Questions about the matrix below.
1) What is the first entry in reading order?
2) What is the second entry on the diagonal from the top-right corner?
3) What is the entry directly below 6286?
4) What is the entry in the bottom-right corner?
5) What is the entry just right of 7529?
6) What is the entry directly below the smallest entry?
7) What is the first entry in the row that holds the smallest entry?
8) What is the top entry of the column that holds the smallest entry?
array([[6219, 6439, 6240, 6656, 6245, 7114, 7221, 6082, 7378, 6379, 7038],
       [5704, 6286, 6495, 9005, 5490, 7729, 4923, 6647, 6879, 4534, 6646],
       [7576, 5937, 8707, 7600, 7991, 5844, 4879, 6931, 5592, 7448, 5807],
       [7206, 7540, 8702, 9764, 7166, 6096, 2342, 6428, 6200, 6782, 5592],
       [7420, 6471, 6045, 7922, 6384, 6399, 6501, 5223, 7262, 6560, 5952],
       [7123, 8130, 4684, 7749, 5865, 6252, 6937, 5422, 7340, 6801, 5399],
       [5638, 7036, 4028, 5135, 5095, 7761, 9646, 5861, 8364, 5861, 7932],
       [7351, 6030, 6352, 6652, 7866, 6724, 7564, 6737, 5413, 6770, 5237],
       [6348, 9949, 4110, 7529, 5240, 6574, 7041, 4358, 8825, 7169, 6354],
       [6626, 6160, 7289, 6636, 6458, 7053, 6324, 6350, 7213, 6089, 7952],
       [6626, 5928, 7981, 7373, 7499, 6540, 5675, 6944, 5962, 6972, 5992]])
1) 6219
2) 4534
3) 5937
4) 5992
5) 5240
6) 6501
7) 7206
8) 7221

Questions about the matrix below.
1) The entry just right of -88?
2) The bottom-left entry?
3) The entry just right of the largest entry?
4) The entry in the top-left corner?
5) The entry in the top-right corner?
6) The bottom entry of the column that holds the largest entry?
7) The bottom entry of the column that holds the smallest entry?
8) The entry just left of the smallest entry?
[[ 86  92  71 -25  19  38  -2 -76 -62 -34 -42 -39  18]
 [ 31  25  29  16 -37  39 -24 -88 -31  -8  66   3 -23]
 [-13  13  46  -5  11 -72 -57  -8  -9 -11  11 -70   1]]
1) -31
2) -13
3) 71
4) 86
5) 18
6) 13
7) -8
8) -24
